Below is a small trained network, with its code and all its weights. Each question gives an input and a target symbol and asks what happens when units are switched off, that is, made to give their printed mean instead of their output.

import numpy as np


def w(rows, s, z=0):
    codes = np.array(rows[::2]) - 128.0
    scale = np.full(codes.shape[1], s)
    scale[-1] = z or s
    return codes * scale


def f(y):
    return np.maximum(y, 0)


def softmax(a):
    e = np.exp(a - a.max(-1, keepdims=True))
    return e / e.sum(-1, keepdims=True)


def log_softmax(a):
    a = a - a.max(-1, keepdims=True)
    return a - np.log(np.exp(a).sum(-1, keepdims=True))


def net(x, mask):
    ids = ['αγδεζηλμξπτφ'.index(c) for c in x.split()]
    T = len(ids)
    res = E[ids] + P[:T]
    u = 0
    for l in range(2):
        q, k, v = (res @ M[l].T for M in (Q, K, V))
        z = softmax(np.where(np.tri(T) > 0, q @ k.T / 4**0.5, -1e9)) @ v
        res = res + np.where(mask[u], z, O[l][:, -1]) @ O[l][:, :-1]
        u += 1
        y = f(res @ A[l][:, :-1].T + A[l][:, -1])
        res = res + np.where(mask[u : u + 12], y, B[l][:, -1]) @ B[l][:, :-1]
        u += 12
    return log_softmax(res[-1] @ U[:, :-1].T + U[:, -1])


Q, K, V, O, A, B = {}, {}, {}, {}, {}, {}
E = w([
[124,123,108],'α',
[94,132,112],'γ',
[136,108,102],'δ',
[121,116,103],'ε',
[122,161,226],'ζ',
[135,107,139],'η',
[129,119,189],'λ',
[140,150,96],'μ',
[119,119,252],'ξ',
[113,137,225],'π',
[122,151,127],'τ',
[142,154,120],'φ',
],0.018)
P = w([
[146,237,114],'0',
[218,24,169],'1',
[24,87,242],'2',
[226,88,139],'3',
[17,88,236],'4',
[216,80,139],'5',
[11,106,241],'6',
[214,79,144],'7',
[2,127,250],'8',
[210,73,142],'9',
],0.0095)
Q[0] = w([
[29,119,78],'0.h1',
[48,98,169],'0.h1',
[128,9,120],'0.h1',
[41,104,193],'0.h1',
],0.011)
K[0] = w([
[192,253,193],'0.h1',
[239,177,190],'0.h1',
[58,46,209],'0.h1',
[63,212,20],'0.h1',
],0.0065)
V[0] = w([
[139,253,248],'0.h1',
[184,225,227],'0.h1',
[121,136,60],'0.h1',
[70,132,13],'0.h1',
],0.0057)
O[0] = w([
[181,215,166,253],'0.h1',
[35,255,20,236],'0.h1',
[29,164,82,59],'0.h1',
[83,64,103,5],'0.h1',
],0.0062,0.0046)
A[0] = w([
[241,114,69,62],'0.n1',
[140,129,96,209],'0.n2',
[177,136,84,119],'0.n3',
[185,65,168,69],'0.n4',
[111,111,107,205],'0.n5',
[54,57,156,253],'0.n6',
[196,117,145,245],'0.n7',
[114,111,2,86],'0.n8',
[140,204,176,76],'0.n9',
[205,139,98,45],'0.n10',
[43,155,181,57],'0.n11',
[142,74,202,247],'0.n12',
],0.012,0.0044)
B[0] = w([
[184,98,139,179],'0.n1',
[91,105,128,149],'0.n2',
[84,52,110,154],'0.n3',
[175,138,135,176],'0.n4',
[167,122,197,136],'0.n5',
[136,163,123,195],'0.n6',
[104,138,176,223],'0.n7',
[185,255,117,130],'0.n8',
[103,98,118,231],'0.n9',
[107,95,88,160],'0.n10',
[194,116,80,213],'0.n11',
[101,147,65,255],'0.n12',
],0.0094,0.0096)
Q[1] = w([
[67,112,97],'1.h1',
[130,113,137],'1.h1',
[181,3,176],'1.h1',
[170,82,114],'1.h1',
],0.018)
K[1] = w([
[126,150,109],'1.h1',
[152,137,160],'1.h1',
[128,7,144],'1.h1',
[149,52,164],'1.h1',
],0.017)
V[1] = w([
[183,149,109],'1.h1',
[97,100,194],'1.h1',
[77,69,120],'1.h1',
[119,183,13],'1.h1',
],0.011)
O[1] = w([
[187,93,130,201],'1.h1',
[80,214,130,78],'1.h1',
[9,123,139,2],'1.h1',
[73,75,193,165],'1.h1',
],0.012,0.0051)
A[1] = w([
[76,116,124,148],'1.n1',
[114,203,152,115],'1.n2',
[106,126,144,58],'1.n3',
[195,116,133,110],'1.n4',
[102,135,200,99],'1.n5',
[6,87,138,80],'1.n6',
[123,178,72,170],'1.n7',
[120,117,185,135],'1.n8',
[165,150,106,138],'1.n9',
[125,116,179,59],'1.n10',
[55,141,138,83],'1.n11',
[99,109,104,254],'1.n12',
],0.017,0.0099)
B[1] = w([
[193,186,175,133],'1.n1',
[93,53,67,147],'1.n2',
[140,81,196,128],'1.n3',
[73,108,144,249],'1.n4',
[49,172,181,145],'1.n5',
[59,153,217,136],'1.n6',
[202,193,134,153],'1.n7',
[121,78,54,160],'1.n8',
[102,108,176,203],'1.n9',
[113,224,71,139],'1.n10',
[165,57,111,128],'1.n11',
[119,196,2,166],'1.n12',
],0.0092,0.014)
U = w([
[129,109,194,196],'α',
[96,132,151,173],'γ',
[154,225,15,230],'δ',
[175,178,113,183],'ε',
[165,88,82,175],'ζ',
[123,79,60,102],'η',
[135,87,61,110],'λ',
[69,158,171,155],'μ',
[174,20,172,92],'ξ',
[77,4,75,2],'π',
[218,230,208,84],'τ',
[152,54,44,93],'φ',
],0.011,0.0033)

Each question gives the input, a string of symbols that net reads in full, and the target symbol t.
The units are the heads (4 rows each of Q, K, V and O) and the neurons (one row each of A and B). Each row of codes is followed by its name. A weight is (code - 128) times the scale printed after its matrix; where a second scale follows, it is the last column's (O, A, B and U).
mask holds one flag per unit, layer by layer, with each layer's heads first. A switched-off unit (its flag False) gives its mean, the last column of its rows in O or B, instead of its output. The means were averaged over made-up inputs and are rounded, as every weight is.
A unit's drop is (log p(t) with every unit on - log p(t) with that unit switched off) / (log p(t) with every unit on - log p(t) with every unit switched off).
The circuit of an input: a set's keep is (log p(t) with only the set's units on - log p(t) with every unit switched off) / (log p(t) with every unit on - log p(t) with every unit switched off). Starting from the 12 units with the biggest drops (on a tie, the unit counted first), units are removed one at a time, each time the one whose removal leaves the highest keep (on an exact tie, the one counted first), for as long as the keep stays at least 0.8.
circuit, biggest first: the units of the circuit, biggest drop first
top k neurons: the k neurons with the biggest drops, biggest first
top k neurons in layer l: the k neurons of layer l with the biggest drops, biggest first
input η γ λ φ ξ λ μ, target δ: top 2 neurons => 0.n12, 1.n12
input η η η π η φ γ ξ γ, target δ: top 3 neurons => 0.n11, 0.n12, 1.n12
input μ η φ δ η γ λ λ φ, target π: circuit, biggest first => 1.h1, 1.n8
input μ η ξ η η φ ξ η α, target π: top 4 neurons => 0.n8, 1.n8, 0.n12, 0.n7
input ξ φ η φ τ η ξ, target τ: top 2 neurons => 0.n12, 0.n6
input φ η α, target μ: top 2 neurons in layer 1 => 1.n6, 1.n5
input ζ ξ λ, target ξ: top neuron => 0.n11
input ξ η φ α η η φ, target τ: circuit, biggest first => 0.h1, 0.n12, 1.h1
input μ η ζ, target π: top 2 neurons in layer 0 => 0.n11, 0.n8
input ζ μ ξ η η φ φ, target ξ: circuit, biggest first => 0.h1, 1.h1
input η η ξ ζ η ξ α η λ λ, target τ: circuit, biggest first => 1.h1, 1.n7, 1.n12
input ξ η γ λ ζ, target τ: top 4 neurons => 0.n12, 0.n11, 1.n7, 1.n8
input μ η η γ π, target π: top 2 neurons in layer 1 => 1.n8, 1.n7
input φ η ε α η, target μ: circuit, biggest first => 1.h1, 0.h1, 1.n6
input μ η η η τ ξ η η ε, target π: circuit, biggest first => 1.h1, 1.n8
input ξ η φ φ η, target τ: top 4 neurons => 0.n12, 0.n9, 1.n7, 0.n6
input η ξ λ, target δ: circuit, biggest first => 0.n11, 1.h1
input ζ η η ξ ξ τ μ, target ξ: circuit, biggest first => 1.h1, 0.h1
input μ η δ, target π: top 4 neurons in layer 0 => 0.n8, 0.n12, 0.n7, 0.n1
input μ φ ξ, target π: top 2 neurons => 0.n11, 0.n8
